Each row has a class, written after it.
[  8  30 -13 -31  27  17 -86 -79  52  24  56  27 -71   4 -34   5 -58   6
 -34  44 -25  22 -37  54   1 -16 -13  -4  22  -5 -20  35  22 -67 -12  49
 -28 -46 -21 -62 -29   1]
Rori
[ -79   11   23   -2   26   -2  -91   -4   38   15   16   18 -101  -41
  -50    7  -38   61  -29   19   28   36  -23   -7  -17    6    1   41
   34   25   12   57   53    6   26   28  -25  -15  -44   -4  -22   -4]
vit
[ 63  -1 -21 -12   4 -34 -37 -10  64 -48 -18  41 -22  47  30  38 -79 -10
   6  -2  10 -19  17 -67  -2 -55  10  52  30 -45 -22 -37 -12 -15 -14  48
 -43  -6   7  10 -45  19]
lak
[-24  19 -19   2 -34   3  14  14 -40 -40  14  29  33 -61  14   0  43 -30
 -26   7  -5 -18  11  71  -1  44  -9  37 -27  37  44  38 -22  -2   1 -49
  -9  28 -30  57 -14  18]
Tubab
[-23  49 114  43 -18  49  -3   0  70  35 -42   4  -5  30  29  30 -54 -18
  10 -44  -8 -34  29   4   4  -6  20 -47  49  77 -56 -63  19  -4   3  26
 -34  21   1  30 -45   0]
tuko
[-20   7  -2  -4 -49  -1  -8  27 -24 -34  33   4  36 -23  17   8  29 -49
 -38  -5  -2 -19  12  86 -33  42  30  23 -29  13  41  45 -13  -9  -9 -41
 -14   8 -34  50  14  51]
vit
[-25 -31 -24 -18   7  -9   7 -26   6 -52  31  35 -20  37 -20   3   3 -20
 -20 -16 -17   5  19  69  25  13  -8 -66  32  16   6  37  44 -23 -12  74
 -22 -19 -46 -50 -48  63]
durib
[ 13 -12  16   4  -3   0  29  16 -12 -14   5  12  40  -1  19 -24 -17 -34
 -29  27 -21  12  16 -11   8 -15 -36 -15  -4   3 -10   1 -17 -20   2 -25
  21   2  -4  -1  17 -27]
gagul
[-21  -2  -7  31 -14  23   5 -11 -22   4 -22 -12  -2   1  17   8 -24  22
  27 -29  15  -4  28  52  12  40 -16 -27  -5  55 -33  12 -31  -5  -3 -17
   6   0   9  19 -32  11]
lak
[  4  -4 -19  54 -15  12  31 -10  -8   4 -18  11  11  11  14  11   3  47
 -18 -23  15  22  10  19   4  13  13 -19 -22  32 -33  -8 -25 -23 -10 -15
  10   4  28  15 -49  -4]
lak
[ -3  26  -5  -2 -32  -8  -3  10 -27 -23   0   4  20 -27  -2   3  25 -35
 -40   8 -14 -19  12  58  -2  32  -8   4 -25  16  21  21 -15 -22   5 -34
 -16   3 -22  55  11  11]
Rori
[ 17  25 -62 -49   9  24  -5 -33  49 -14  21 -39 -18  20  -8  10 -46 -53
 -14 -60   3 -22 -15 -38 -37 -10  50   8  28  -8   0 -32  33 -26  21  54
  28  47  58  30  61  39]
Nit
[-41  15  22  14 -29   2  18  19 -23 -32  -7  19  30 -41   8  -3  21 -37
 -48  -2 -17  -9  26  52 -18  41 -13   3 -12  50  19  32 -12   4   7 -52
  -8  25 -36  48 -27   2]
Tubab
[  2  30  59  -6  10   0   9  15  53 -28   7  21   3   1 -19  -2  34   0
 -71  38 -13  12 -19 -38 -36 -35 -27  43  20 -81   5  23  44  -1   7 -53
  30  17 -14 -20  48  -8]
Nit
[ -6  13  49   0 -12 -18   8 -35  22   0  16  21 -15 -26  -5  -3 -16 -17
 -44   0  10 -20  17  13  41  -5  21  49  21  14   0   4 -30  13 -19   9
 -35 -11   6  35 -19  19]
tuko
[  8  -2  16 -13  -3 -24   1  12  -4   4  -2 -19   4  22   7 -28 -26 -16
 -10  22  -3  -6   7  -6  25 -11 -20  -6  -1   2  -9  -7 -12   5  -2   1
   6 -26   0  -1  29 -15]
Rori
[ 19 -11  -2 -12  12 -38  23  30  -6  -5  10  -1 -17  25 -13 -18 -12   9
   9  24   5 -12   6 -11  34 -28 -12   1  -1 -42  -9   0   4  -2  -5  35
  16 -21 -22 -26  13 -10]
durib
[-15  35  19  -3 -34  16   2  23 -45 -27  -8  32  35 -27  22   8  12 -48
  -9  12 -18 -12  25  49 -24  50 -20   1 -18  14  20  13 -20  -1  17 -55
  -4  28 -22  65  -5  10]
fote
[ 18   6 -11  31  -1  -4  34 -27 -17   6  25   6  -6 -13 -11 -24   3  74
  16 -25  32  -9  16  21  26  14   4   3 -25  -1 -45 -12 -20 -28  -7  -3
  -4  -1  21 -10 -28   9]
durib
[  1 -31 -12  18   5  13  20  10 -13  29   8 -10   7  39  21 -12 -14  62
  60   1  25  12  -2  26   7  35 -34 -13  -4  41 -43  -7 -30  -5  -2 -12
  37  -7  10 -17 -36 -16]
Tubab
[-15   5  43  -8  -3 -24  30 -30  16   0  18   2 -31 -37  -1 -13   1  -3
 -18  23   5 -21  20  -2  20 -24  23  43  18  16   1  10 -17  26  -7  10
 -26 -10   3  14 -15  12]
Tubab
[-17  12  -1   5 -13  14  24 -48  21  -6  46  23  -4  -4   6 -19 -43  18
 -92   9   8  22  47 -29  -8   0  45 -14  11  19 -45   9  24 -33   1 -29
  14  -7  15  47  -1   7]
gagul
[  5  14  52   9  -7 -20  16 -24  23  17  17  21 -25 -14 -13   7 -14   2
 -50   6   8 -19  14  10  31 -13  23  43  13  -3  -4  -4 -27  11 -25   6
 -21 -17   6  28 -23  10]
tuko
[ -6   9  58  15  -8 -16  15 -27  15   1   3  16 -47 -25   0   1 -26 -18
 -62  14  -6 -16  23  11   9 -24  17  30  -4  -4  -5  16 -35   9 -22 -10
 -29 -12  12  22 -17   7]
lak
[-23  29 -25 -11 -27  -5  38   6 -22 -44   6  28  20 -56  -9   7  34 -47
 -33  14 -25 -30  23  73 -10  31   8  11 -23  54  35  49  -7  -8  10  -8
 -23  16 -37  57 -24  26]
Tubab
[ 24 -24  18  -4   9 -21  23  34 -30  -7  13  -4   5  35   6 -23  -6  -1
 -11  -3  -4 -12  15   2  37  -5 -34 -25 -11 -22  -3   7  -2   8 -10   6
  38 -14 -21 -20  29 -23]
durib
[ -9  14  15   0  18   9   4 -25  52 -23  -8  32 -20 -17 -12  -1 -12 -10
 -69  -2 -36  16  13 -22 -12 -27  19 -22  19  88   8  61  52 -22  22  67
 -25  34 -41  14 -53  -2]
Tubab
[-18  -5  17  -2 -18 -13   1   2 -36 -31  13  24   0 -26  -5  -9  13 -11
 -38  -7  -6 -21  11  73  -5  28   2   1 -33   6  -4  47 -17   0 -20 -39
 -24 -15 -37  22 -17   7]
durib
[-14  18 -76 -10 -21   5  11 -42 -29  -8   2 -34  31 -16  19 -24  -2  28
  54 -41  33 -21 -21  33  40  37  34  19 -28  38   1   3 -12 -16 -15   6
 -13  -4  14  -8   9  37]
vit
[  5 -11 -27   9  17  -1  23 -20  -1  -8   6   6  21 -15  -5 -19   6  24
  17  -1  11   7  -3  21   5  16 -27   7  -1  16 -24  19  -5   1  -4  -9
   2  -5   6 -31 -10  -5]
Tubab
[-20   6   6  -6 -24   9  39  16 -14 -32  15  21  56 -26  18   7  34 -70
 -30  -4 -20 -14  26  50 -22  25  -4  -5 -11  39  25  29 -10   9   3 -36
  -3  26 -23  46   3  21]
Tubab
[-30   1  17  13 -29  36  24  11 -30  -2  15  29  54 -54  19  30   2 -57
 -27  17 -22 -12  27  58 -23  14  -5 -20 -14  20  20  -4 -40 -14  -7 -41
   3  28 -19  44 -13   3]
gagul
[  1  16  56  -1  -2 -14   5 -30  21   4  21  12 -26 -37  -1  -2   9   1
 -40   2  -7 -25  13 -10  23 -44  29  29   2   3   4  -4 -24  12 -15   0
 -32  -2   6  38 -12  14]
Nit
[ 20 -14  -9 -10  17 -27  27  13  -2 -16   4   5   9   9  14 -33 -17  -4
  -2  34 -12  -2  14 -11  18 -33   1  14   5   3  -4   1  -3  12   1  25
  22  -7 -12 -17   0 -12]
Tubab
[-17   0  14 -62 -11  46 -15 -52 -27  31  41  -3 -19 -67   9   7  67  -5
 -25 -12   9 -19  44  45   2  53 -18   2  13  63  -3 -22   1  10  36   8
  -2  23  44  53  13  46]
gagul
[ 11  -1   1   0 -29   7  31  19 -37 -40   6  48  44 -34   4  -3  43 -51
 -33 -25 -15 -28  19  72  -3  33  -2 -15 -39  19  23  41 -18 -15  -2 -23
 -10  20 -31  48  -4   6]
durib
[  2 -14 -13 -15  -1 -23   7  17  -6   2  14  -9  -2  17 -11 -31 -18 -13
 -30  31   3   9  13   5  20  -2  -9 -11   3  -5  -2  -3  -3   2   8  10
  16 -24   0   5  25  -9]
Rori
[  4  -6  64   0   3 -34  27 -24  -5  -8  23  13 -41 -12  -7  -6   7  12
 -27  -5   4 -26  22  -9  40 -27  22  20   1 -24  -1   8 -20  16 -17  10
 -17 -18  -8  15  -2   4]
durib
[ 21   0  10 -19  13 -14  37  25  -2   6  14 -21  13  13   1 -28 -18 -17
  10  28 -11 -16  21   0   3 -10 -28  -5  -4   4 -16   0 -22  24   6 -15
  33  -7 -10 -15  17 -23]
Tubab
[ -5   3 -31   1  -2   9 -22 -10 -36  -3  19   7   2 -42   2 -34 -11  42
  -1 -19  15   0  -6  30  33  30 -15   1 -35  47   1  36 -12  -1  -8 -25
  -1 -10  -2  27  -2   2]
Nit
[  3  -3  63  -1  -7 -27  23 -30  -9  -8  22   8 -49 -16   1 -10   7   2
 -23 -13   4 -34  16   2  37 -28  30  28   0 -15   4   8 -16  14 -23  12
 -30 -10  -3  16  -9  16]
durib
[  5  11  50   1  -5 -13   3 -40  17  -3  21  15 -22 -40  -2  -2   1   1
 -34  -3  -4 -22  12 -11  24 -36  23  32   7   1   7  -2 -26   9 -15   5
 -34  -5  10  28 -16  15]
Nit
[-14  -8  -8   1  -4  -7  25  38  13   0 -26  -1  14  22  10  -9 -22 -48
 -32   7   0   3  14   3   4   7 -16 -21  -7  -2 -12 -14 -22  -2   3  -5
  21   8   9  14  19  -9]
lak
[-12  18  44  -3   4  32  23 -44  46 -25  14 -17  -9  39  13  11 -78 -21
   3  -9 -13   9  -6 -47 -59 -26  29  21  36  22 -35  -9  -6   7  20 -19
  14  25  17  -1 -18 -19]
Tubab
[-20   6   6  10 -46   1  23  14 -35 -15   0  -3  40 -32  -3  11  47 -31
 -24 -14   9 -10  17  56 -14  49 -16   4 -21  26  23  18 -35   4   5 -61
 -16  18  -5  64  -3  18]
Rori
[ -6  28  48   1  -3 -21  20 -33   0  10  20  11 -45 -11   0  -3  -7   3
 -32  20  -3 -13  15  -3  29 -26  10  18  11 -11   2  -3 -18  17 -22  -2
 -26  -7   9  14 -19  12]
fote
[ 32  38 -89 -11  -5 -23  18 -24 -16   7   8  -7 -45  -1  -9 -17   4  -2
  -8   4 -17 -15  -4  28  23   6  49  30   2  -2  25  40  28 -73  -1  51
  54  17 -17  26   3  10]
Tubab
[-33  26  18  15 -23 -12  -8   0 -43  -4  -1  20   3 -42  10   9  31 -44
 -39   8 -23  -2  10  70 -17  24   7  19 -16  12  23  26 -34 -17  -8 -32
 -19  23 -14  63 -14  20]
fote
[  7 -26 -23  30  -9  19  17  -3 -13  23 -16  15  11  27  33  18  -7  18
  49 -31  12   5  18  49   5  41   8 -35 -27  45 -32  -3 -45 -35  -9  12
   6   6  19  37 -41  28]
lak
[-35   4  16 -19 -13   8 -40   4 -27 -24   9   5  17 -36  15  -1  20 -24
 -44 -10 -17 -14  11  51  -8  35 -26   5 -19  37  13  18  -7   5   3 -29
 -20  10 -19  42   5  29]
Nit
[  8   9 -20  -8   3  -8  -2  23   9  -2   8  -2  16  -7 -16 -22 -17  -1
 -14  15  -5   0   9   6  17 -16 -21 -19   0  12 -13   3 -10  -8   8   8
  20 -12 -12   1   3 -20]
Nit
[ 27  -2   5 -15   1 -16   2   9  -9  -8  -1  -6  -9  18  -3 -29 -15  17
  -7  35   3   2  14 -14   9  -9  -4   5   2  -6 -16  -5   7   9  20   0
  16 -26   1   7  18 -19]
Rori
[ 22  13  18  13  11  -9  32  45 -21   6   4   7  13  32   8 -21 -17   3
  -7  20  -7  15  18 -26  11 -16 -35 -32  -3 -20  -2 -25   6  21   4 -17
  36   5   3 -10  14 -21]
fote
[-11  20  40   3  -6 -23  17 -27  24  14  12  20 -20 -22 -14   4 -16  -6
 -40  10  13 -21  15   2  46 -14  18  48  18   4  -3  -4 -31  11 -21  12
 -31 -15   2  36 -19  10]
tuko
[ -8  -7   5  -7   5  -6  13  11   8 -11  19 -14  30  19   5 -28 -10 -10
  -6   0   5   2   2   5  10   1  -5  -5  -4  -2   0  -4  -7   7   2  -3
  14  -8  -7 -29  33   8]
vit
[ 16  32 -81  -4   3 -26   1  19  72  27  -9  62 -13 -16 -49  33  24 -51
  29   7  22   1   4   7   2   1  44  40  54 -62  19 -21  43 -76  24 101
 -13  38  -9  48 -10  61]
tuko
[ 26  19 -21 -52 -42  29  10  41  35   4  17 -19  29  56  28  52 -37 -29
  31  -8  18 -79  24  10   2   7 -28  -7  11  14  25 -14   5  17 -18  31
  -1  19 -37   3  -3  29]
vit
[ 18 -30  24  -7  19 -18   7  15 -29 -21   3   8   6  25  11 -18  -1  20
   2  -5  -2  -6  17  -4  35  -1 -40 -16  -4 -12 -12 -12  -4   9   3  25
  28 -17 -11 -29  13 -16]
durib
[ 12 -21 -37   7   3   8  -6 -20 -17  -7   6  18  32 -11   2  -6   1  34
  23 -36  16  13  -3  11  10  26  -3 -17 -14  32 -22 -12 -32  -8   4  -6
   6 -13  25  20 -26  -5]
Nit
[  7  25 -16  27 -11  10  55   6   6  18 -29  13  46  18  -2   1 -21   9
  39 -44  10  -6   4  15  19  25  10 -32  -9  36 -21 -50 -25 -17  -6   2
   9  13  17  11 -50  11]
tuko
[ 11 -39  12  24  16  39   5  -3 -33   6   8   4  42   0  28  19 -11  41
  49  -6   7  20   8   8 -15  24 -30 -26 -12  21 -41 -25 -47  -3  11 -40
  36   3  20  11  -2 -27]
gagul
[ -6   1  38  -9   9 -36  26 -24  11  -1  17   4 -41 -25  -2 -15   6  -8
 -18  28  -7 -22  11   7  19 -32  30  44  10  -3   4  16 -17  21 -15   7
 -19 -14  -7  12  -5  11]
Tubab
[-11   1  43  13  -6 -20  11 -29  17   5   3  10 -43 -19  -1  10 -15 -17
 -50  10   2 -17  25  16  25 -16  11  24   6 -12  -8  14 -39   8 -26  -6
 -26 -15  10  23 -10  12]
lak
[-16  28 -62  14 -20  15  22 -23 -29  20   3 -10 -31   5   9 -21  26  45
   7 -23  23 -11  -9  69  31  40   4  -6 -11  43 -15 -19  -3 -31 -12   3
  -4  32  33  19 -40  34]
fote
[-19 -12 -23  45  -9  36 -10 -29 -22  16 -14  -7  11  -6  30  13 -14  19
  11 -33  14   7  12  63   5  41  -7  -9  -9  40 -39  -6 -39 -31  -7  -6
   6  22  29  15 -23  10]
lak
[ 42  35 -37 -39  21  -2 -28  -3 -13 -17   8  -2 -21 -13  12  -7 -14 -60
 -10   8 -36  -9 -44   3  23 -36  40  57   3 -41  73 -36  54 -23   6  94
  10  39   8 -28  45  54]
tuko
[ -6 -14  -2  55  -3   9  38 -15  -6   4  -3  26   6   5   1  11 -10  63
  31 -44  29  -3  -2  26  -8  10  21  -9 -15  -5 -36 -10 -17 -31 -25   0
   1  11  14  -8 -50   7]
durib
[ -2 -12  -3  31  12  22  23 -18 -11  -1   8 -11  30 -12  15   4 -16  41
  27  -6   9  17  -8  10  -3   9  -1 -25 -11  -2 -32 -24 -29 -22 -11 -30
  25   3  23 -26   1   4]
gagul
[ 30  -3 -88 -64 -11  -5   9  43  24   1  12   0  20  52 -20  11 -15 -35
  17  36   6 -11   3  -5   2  10 -53 -27  -7   8  13 -10  13 -16  24  47
 -26  13 -34   6 -23  20]
Rori
[ 13   6  -8 -12   7 -28  13  19   4  13   3  -1   3   9 -14 -24 -12 -11
 -18  19  10  -3   0   3  50   8 -14  17   9 -23   1 -11   4   3  -6  22
  19 -21   1  -9  31   1]
tuko
[ -2  21  45   2  -9 -27   9 -26  22   9  22  27 -33 -27 -19   0 -14  -8
 -53   7   9 -15  13  10  35 -19  30  50  18   2   4  -2 -22  17 -22   4
 -31 -20   4  34 -29  15]
tuko
[  7  20   2   9   7 -13  20  22  -8  -2   3   0  -3  11   2 -23  -1  12
 -11  22   3   8  10  -3  23 -25 -23 -10  14 -10  -9 -14   6  17  -2  -2
  19   1   9 -16   7 -11]
fote
[ 13  -6 -24  28 -10   3  13  -8  -2  19 -16  22   0  20  22   1 -22  13
 -13  -5   1  -2   6  48  -3  30  -3 -10 -37   9 -38  10 -27 -53 -23  -2
   2  -9  18  12 -26   9]
lak
[ -9  10  44  -7   1 -26  31 -40  16   5  25   9 -37 -30   1 -16   3   5
 -30  28  -5 -23  18   7  25 -33  24  41   8  22  -2  14 -20  11 -18  17
 -29 -12  -1  10 -30  16]
Tubab
[ 32  13   5  15  10  25 -12 -10  -5  28  -3 -15  22   3  23  -3   0  48
  51 -35   1  -5  -4  -2  -4   8  -8 -10 -23  18 -34 -33 -27 -30   7  -9
  21  23  21  11  -9   3]
Nit
